Every row comes from one small tree of marks. Brackets hold a mark, then the marks that hang from it, in the order of their numbers. Every link used is in the known rows. Which tree was each row made from?
Each row is shifted at random along 8 fixed directions that mean nothing.
Known rows:
[q778 q406 [q579 q612] q715]: [ 295  185  346  -11   87 -256 -239  100 -309  170   32   45 -201 -104
  157  259   83  -28  -88  -21  -41  -16 -273  -42 -100  166  -13   12
   26 -295  -32 -127 -174  159   99 -148  131  112 -118  175 -255  107
  114   45   66   83]
[q612 q406 q447 [q579 [q413 q647]]]: [  30   35  287  -83   97  383 -149  121   71   19   19   80 -232   13
  117   56  -82  -95  -34 -172  -25  -74 -118   46  249   78 -174   35
 -152 -136   37 -132  -26  204   28 -116  235  115   56  233   74    7
  225   11  267 -108]
[q413 q406 [q612 [q447 q778] q579]]: [ 121   89   58  194  227   67   42 -223  -37 -113 -155   38 -188   93
   54  120    7  -81   25  -40  109   12  182   16  -55 -168 -153   93
   25 -105 -119  -54  141  117  101  256   59   70  246   54 -209  -40
  122  -54   70 -176]
[q715 [q579 q406] q778]: [-176   47 -124  -47  -16 -223   28  274    5   30  -29   21  129   50
   74 -146   48  -53  128   61  151   -1   65   99   69   20  -39   42
  -69  118   82  -13 -152  -49   91  -86  -94  235  -92  -91  288    4
    8  -59   33 -221]
[q413 [q612 [q447 [q778 q715]] [q579 [q406 q647]]]]: [-397   13  -70   27  -95   64  139 -112  -49  122 -134 -245  446    5
   20  142   69 -294  110 -109   26   37  311  145  -40 -181 -223 -118
  131  258  -66   46  164 -140   14  165   32  436  152 -108  -94  -33
 -207 -196  -54  -19]
[q647 q406 [q612 q447 q579 [q778 [q715 q413]]]]: [ 125  229  206  119  232  238 -145 -137 -185 -143 -126   40 -235  -57
  181   91 -106   96  -67  255  181  152   22  112  -25   35   66  131
 -149  -34   71 -205  -47   56  128  -32  -40  151   63    4  232    3
  -25   93  244  -37]
[q406 [q447 q778] [q647 [q612 q579]]]: [-218 -115 -170  153   51 -115  -27   -6  173   95    3  -85  259  110
 -224 -148  129 -189  228   46  211   86  -17  -79  143  -10 -153  -19
  -50   72    8   69   55 -178 -138  -54  -43  147  108   18   57 -170
  -49  -64  117 -149]
[q612 [q579 q413] [q778 [q406 q447] q715]]: [ -51   -7 -167   83  -46    5  -72  -18  167  -31  132   62  115  -84
    4  123  -58 -102  184   31   90   37   28  -95  -93  -84 -103   34
   39   41   64  161   35    2  183  189  -43  224  155   72 -459 -133
  -66  -56   10  -83]
[q612 q447 [q579 q413] q647 q778]: [ -59  183   -6   25   44  517   73   81  254 -221   12  100   31   98
  284  -33  -23  -67  108  -81  112   72   81  -18   31 -163 -130  -99
   10  -31  -24  121  -49  -42   54  164  -54  141  241  127  -30 -122
    1 -101 -107 -121]
[q612 [q447 [q579 [q413 q406]] [q778 q715]] q647]: [  51  162    5  133 -108  276   70   49  145   -9 -172   87   95   96
   91    0   94    0   25  -93   32   53    8 -105  303  -85 -198 -100
   14  -47 -203  272   56   97  278  400  -44  601   47  176 -397  -49
  -97 -207  188 -162]
[q447 [q579 q413 [q612 q647]]]: [  79  -41   29  -56  -45  190 -138  145  -28   78  290   91 -121   29
  173   20  -33 -183  -39  -42   -6  -96   55   37   41  -28  -30  -89
  -45   36   65  -12    0   26  143  -57   77  203   53  182 -156  -25
   29 -136  -43  -48]
[q647 [q406 q778] q612]: [ 107   64  -67  -52  -51 -127    9  -40   24  161   58   30  -85 -151
  -61   54   -7  -73   96  105   23  200 -228  -83 -114   83  159  -62
 -159 -192  107  -15  122 -111  155 -459  103    9 -148  191  137  110
  112  100  126  -19]
[q778 [q715 [q579 [q612 q447]] q647]]: [-288  -24 -238  -63   65 -260   29  242  186  102    6  -81  301   83
 -124  -14   95 -170  348   11  212   12 -108  -33    3   39 -163   71
   43  128  -16   56   59 -325  -69 -183  -28   50   96  -20   67  -35
  118  -57  100 -193]
[q612 [q406 q647 [q778 q579 [q715 q413]]] q447]: [ -49   88  224  -66 -126  201  122  120  -10   13  -70  -92  147 -251
  -22  217  -11 -121  -38  -92  -80   65  -95  157   20 -214    2 -187
   -3   83  -24   69   10   17    5  -69  209  384  -70  107  102  162
 -148  -28  381   59]
[q579 [q406 [q447 [q778 q715]]] [q413 [q647 q612]]]: [ 188   58  -36 -121  254 -367  -54 -142  -53   52   60   61 -244   80
   70  273   96  -57   45  -67   86  177 -146 -138 -276   13  125   40
  -42 -146   37 -106   58  -61   55 -351   73  -92 -107  129 -202   22
  250   62 -182  114]
[q579 [q612 [q406 q447 q778] q647]]: [  -8   62   58 -101   19  289  -82  -17  -83  -17   50   68 -106 -140
  -23   45 -139  -83 -113  -12  -11   80  -11  181  -78  -96  114  -82
 -189    6  256   27    5   63   74 -206  129  103  -86   26  299   90
   13  -83  -68   64]
[q406 [q778 [q579 q413 [q612 q447]] [q715 q647]]]: [  97 -150  145  284   63  172  -47  147  -27  340  -75  -81  223  232
   -6  183  343  -64  -68   46   76   22   29   -7  354   81  -69 -269
   72   37 -392  248   93 -125  123   84   97  390  -22  191 -313  -93
 -140  -90  326 -205]
[q715 q413 [q647 [q612 [q406 q447] q579]] q778]: [  38 -111  127   85  191  112   73  140   50 -263   95  101  -32   99
  -76 -178  -27  -45  111  223  208   -4  -28   50  180 -101    6   28
  -57  112  -67  -22 -129  -26  -82  -10 -106  206   95   33  327  -26
   20   47  405 -256]
[q579 [q406 q447 q647] q413]: [ -52 -125 -317  -92  142 -255  -61  100  254   32  203  118  116  167
 -186  -17  151 -112  218  -54  205  225  -30 -146 -109   23  101  -94
  -38   -1   41  286   61 -166   75 -155  -85 -108  -71   99 -257 -108
  141  -65 -203 -133]
[q715 q413 q579 [q647 q406] q778]: [ -77  123 -175 -274   42 -231  127  252  -17 -148   85  -21  -37 -144
   57   33 -167  -65  135  134  183   36   90  214 -260 -105  162  170
 -119  392  206 -188  -13 -196   68 -390   21   -2   19  -84  534  177
   45   96  286 -164]
[q447 [q778 [q715 [q413 [q612 q406]]]]]: [ -32  106  104   64   89 -177 -162   15  -84 -130   19  143  -66  -50
    0   -9 -131    6   59   82   98   25  -61  -26  -40   40   45  136
  -75  -88   84   36 -155  222  170  140 -146  294  -11  -27 -167  -58
   20  -89   51  -70]
[q447 [q579 [q612 [q406 q647] q778]]]: [-194  119 -608 -114   88 -212  245  -17  375 -221   34 -127  395   79
   18   77   18 -249  386  -41  300  262  225  -51 -455 -300  -26  -10
  186  233   11  167  251 -494  117   75 -146 -180  291  -43 -339 -136
  -22 -138 -301  -92]
[q406 q447 q647 [q778 q579]]: [ -42  -66  -91  -16  -22 -213  -25  -33   16   47   92    5   89 -146
 -115    7   14 -146   13   26   61  106   49   71 -231 -123   83 -161
  -32  111  201  131  -62   53  -20  -48   14   45  -67   -2   31  -30
 -129  -58  -90   22]
[q715 [q413 q406 q612] q647 [q778 q579]]: [ -45   19  119  -61  267 -315  -74  247   73    6  -69   30  116  208
 -167   15   89 -100  212  -19  214  -31  -53  -75  100  162  -98  162
  -81  -35  -67   23 -161   16  -97 -164  -35   -3  115  -16  147   50
  286  -19  137 -243]
[q406 [q447 q579] q647 [q778 q715]]: [ -89    6 -131  -31  134 -408 -225  -23   69  -65  224  186 -188 -183
 -268  -86 -138  -50  124   71  140   50 -243  -67 -175  -83   18  211
 -222 -133  462  -22 -145  174  -75 -169   -9  -58 -130  -85   55  -94
  105  -80  -80  113]
[q647 q406 [q612 q778]]: [ 149   82  108  151  144 -119  -64  -43  -24  -29  -41  128  -85  114
  136 -170   91   11   85  216  171  177 -157 -142   68  182   64    8
  -60 -270  -48   -6 -152   28  103  -83 -189   85  -55  105   75 -111
   62   75   33 -144]
[q579 [q413 q647] [q612 q447 [q778 q406]]]: [  17  -75   84  -59  144  -19 -135  -74   81 -186  181  149 -121  117
  286   13 -117 -153   69  -69   48  -59   68  -36 -198    0  -53   53
   41  -51  172  -56 -311  191  -76   76 -183  101  125  -27 -136 -185
  124 -111 -356   95]
[q612 [q406 q447] q778]: [  74  119  151  160  210   24   12   50  -77  -94 -155   67  -26   85
   86 -109  131   18    3   -5  135  115  -75   18   87  -43   20   12
  -42 -161  -81    3 -117   59  -48   56  -23   78  -21   39  153  -97
   47   39   89 -153]
[q647 [q406 [q447 q579] q778] q612]: [ 293  -65  -83  128    9  -64    5 -128   26   63   75  120 -234 -108
 -148  -18   10   -6   -7  240   82  143 -122  -79   41  -41  108  -25
 -169 -142   67   39  136   13  222 -139   52  133 -136  208  -40   13
    3   41  256  -87]
[q647 [q406 q447] [q612 q778]]: [  25   46 -172   12   35 -111  -54 -169   14   68   -2   -3  -54 -142
  -56   68 -102  -92  113  179  142  193  -18   25 -227   32  123   78
 -141   15  203  -73  151 -137  147 -258    8  -42   14   24  159   -2
   36   85   52  -37]
[q715 [q778 q406 q579]]: [  35   28    1  191 -157 -131   24  296   45  276 -174 -102  357   27
  -13   30  207  -83  106   47  106   13  -26  -43  271  154 -166 -153
   97   30 -284  225  -19  -78  220  144   10  390    7  111 -243  -43
 -169  -33  402 -329]
[q413 [q406 q447 q778] [q579 [q612 q647]]]: [ -30 -258   77  -76  114  -78   83 -236  -39 -121  197   51  -53   47
    4  -51  -29 -375   52  -98  -37  -94  193   70 -170 -284  -94  -89
   66   62  131  -31  -54  169 -200   16   52   39  172   -7   85   25
  113  -59 -251    2]
[q715 q413 [q647 [q612 q406]] q778]: [ 171  -15  160   42   48   48  192  232   42 -171   64  143   20   75
   36 -143   42  -13   87  222  118   75 -145  -51  175  -22  138 -153
   28    3 -255  148 -117  -39  116  -26 -143  294  -60  162  127   41
  -17   49  438 -287]
[q612 q406 q579 q647 q778]: [ 148  434  219  -42   68  536   51   84   63 -338 -127  233 -146    1
  329 -125  -80  101  -56   38   75  165  -83  -38   91  -56  -21 -116
  -51 -243  -38  159 -187  202  259  222 -101  163   35  189   25    0
  -13  -54  -42 -139]
[q647 [q406 [q778 [q579 q612]]]]: [ 101    6  -66   34   69 -195  -98  -89 -146   94   18  -63   -4   -2
  128  107   59  -98  -39   95  106  132  153  107 -260   17  110  -81
   -3   48   87  -58   -3  -68  141 -134  -13   40  -11   18  -11    0
  -67   -5 -124   -8]
[q447 [q778 [q579 q406]]]: [ 120   96 -271  163  151 -355  -60   90  121  141  -44  -45  -63  135
  -25  208  177  -89  208  -60  270   94  -53 -111  -79  -32 -133   71
   70 -131 -165  -30  213 -273  176  -92  109  -44  140   80 -361  -89
  138   15  190 -223]
[q406 [q447 q579] q778]: [ 152  -43 -353  174  222 -398  372   63  212  -87  -16  -40  182  200
  -64  -58  412 -110  283  -66  249  219  -37 -222 -146 -321    2 -145
  194 -105 -315  191  171 -372 -126  -21    0 -178   98  168 -282 -131
   72   43  -18 -244]
[q406 [q447 q579] [q647 q612]]: [ 360 -292  332  263  142 -137  -74  -97 -192  -97  307  269 -398   16
  -14 -248   62 -112 -135  282   43  -93 -115  -52  186  -92   21 -102
   15 -166  -44  -21 -207  349  -20  194  -82  218 -114  172 -109 -144
  -65    3  252 -114]

Write each row's tree:
[-146  -32  104  -66   -9  184   86   65 -126  209  -24 -128  167  -21
  -89   36  188 -190  -70 -153  -48   70   57  146  136 -146  -19 -211
 -108   65   12    0   64  -56 -157 -299  271  209 -133   67  354  103
  -44  -31   97   -3] -> [q612 [q579 [q406 q447 q647 q778]]]
[ -10  -36   79 -280   45 -139 -104   -4  -64   75   57   89  108  173
  196  -72   70 -154  -10 -155  -62   87  105  -63 -133  213  105 -195
  -13    0   53  141 -216  220   67  -74 -144  120 -114  132 -126   32
  149 -106 -470   -6] -> [q579 [q413 q406 q647] q612]
[  41  -29  -42 -188   36  160  118   68  165 -274  -11  152   39   28
  114  -70 -103  -55   19  107   89   76  161   49  -18 -115   97 -100
  -18  212   38  232 -160  122  186  149 -181  192  -16   84    0    1
  -57  -92  -74 -150] -> [q715 [q413 q647] [q579 [q612 [q406 q447] q778]]]
[-103 -103 -106  -27  133 -243  -92  -60 -266  114  105  -64   88  -38
 -163   52   20  -83    1  200  158  132  114  144 -199   13  239  -92
 -104  276  144  -26   28 -132  -17 -287  -38  196 -124 -159  299   54
  -79   13   51   -4] -> [q579 [q406 q447 [q778 [q715 q413 [q647 q612]]]]]
[  66 -147  128  131  -34  102  -21  -44   79   64  164   76 -230 -198
 -127   86 -152 -223  118   70  -15  -91 -254    7  103 -134  -87  102
  -98 -182   85 -158  148    8   18 -218  236  130   73  150  101    2
  144   88  448  -72] -> [q647 [q612 [q406 q447] q778]]
[ -55  -19   72   -3 -183 -118  -14  114   39  139   95    3   52  -41
   32   38   53 -223   68 -114  -32  -59  -80  -12   84  -87 -155 -108
   44  -53   -9    6  -73   49   40  -38   73  411  -42   87 -103   -3
  -60 -108  161  -15] -> [q447 [q778 [q579 [q406 q647]]]]
[   9 -231  111  382  102 -382  -34  121  -81  289   28 -112  140  105
  -61   37  328 -226  138   29  139  -80 -132  -76  230   -6 -226  -89
  179 -144 -296   -6   41  -89  -80  -20  158  166   86   79 -253 -157
  -41   69  407 -266] -> [q406 [q778 q579 q715]]
[ -11 -320 -332  -53  119 -457 -157   47  350  -22  379  180 -130  100
  -81  -99  -97 -218  327  193  258  -26  -42 -201 -102  156  -61   74
    1   61  154   76    2  -33  180 -107 -154 -182  135  118 -345 -195
  210   10  -57 -271] -> [q715 [q579 [q413 [q647 q612]]]]
[  98  -10   47  110   65 -243 -113 -103 -130  -64   83  130 -300  -88
   35  -94  -81  -42    5   61   73   13  -86   46 -107  -72   49  164
 -117  -98  204 -193 -107  161   -5  -97  -16  155  -54  -10  172  -64
   39   42  136  -19] -> [q647 [q406 [q447 q778]]]
[ 106  226  238  -90  127 -277   -8   17 -169  186 -361  -30  183  103
  102   40  295    9  -73 -103   12  212  -96 -124   43  243   -5 -229
   21 -198 -175  196 -189  224   91  -25    1  135 -209  140 -122   94
   42    5 -131  -76] -> [q413 [q406 [q778 q579 q715]] q647]
[  -4  -83  -17  159  257  256   15  -52   78  -60   23  -18  -41  125
    3  170   21 -148   21  -36  174   59  186  108   -1 -127  -46  -35
  -14   41  -60   60  217 -118   83   24  134  -49  232   34  -82 -106
   83  -62   29 -169] -> [q579 [q413 [q612 [q406 q778] q447 q647]]]
[-242   87 -131  -75   65  -84  -52   16  -22    4   49 -126  116  -52
  122   92 -105 -241  177 -112   96   17   76  151 -298 -104  -25  130
  -16   78  205 -234   52 -205  -78 -237   67  -32  175 -115  213  -30
  112  -28 -140   32] -> [q579 [q612 q406 q778]]
[ 182   -6  180  225   54 -145 -107  -48 -186  179   39  -23 -179 -162
  -69  178   17 -121   15  115   38 -101 -210  -34  121  -32 -150  166
  -49 -154   -3 -221   68   36   12  -79  210  246   28   81 -109  -23
   32   67  429   -5] -> [q647 [q612 [q778 [q406 [q447 q579]] q715]]]
[-143  105 -104 -164   93   14  -69 -204   41  116 -160  -89   72   32
  107  102 -105 -202   80   -2  111  102  225   61 -160  117  -88  -18
  -80  131  152  -85   72    2  102  -54   -6    9  114  -58  115  -22
   92  -35 -190  -33] -> [q413 [q579 q406] [q647 [q612 q447 q778]]]
[ 233  120  205  -61  122   13 -113   -6 -208 -137  184  197 -313 -147
  100  153 -239  -37  -88  162   37  -57   45   48 -221    0  172   65
  -70   17  103  -31 -132  254  189    1  -21   90   45   16  -58   49
   49   -2  108  -46] -> [q715 [q413 [q612 [q778 q406]]] q647]
[  80  142  -21  -75   31 -155   -7 -246  -30  128 -284  -54  109  -90
    2  192   15  -46  -13   79   51  246   51  -29 -221  135   26 -203
    7    3   19  178   59  105  267   56  -32  123  -66   68 -194   97
  -38  -27 -107   -3] -> [q413 [q406 [q778 q579 q715]] [q647 [q612 q447]]]
[ 264   30  379   31  195  352  144  -40 -143 -125  -81  102 -173   34
   45   95    6  -29 -199   61  -22    7  143  106  141 -129  100 -167
  -52   31 -228  106    9  252  107  181  105  209   13  182   38  102
   15   -3  314 -186] -> [q715 [q413 q579 [q612 [q406 q778] q447]] q647]
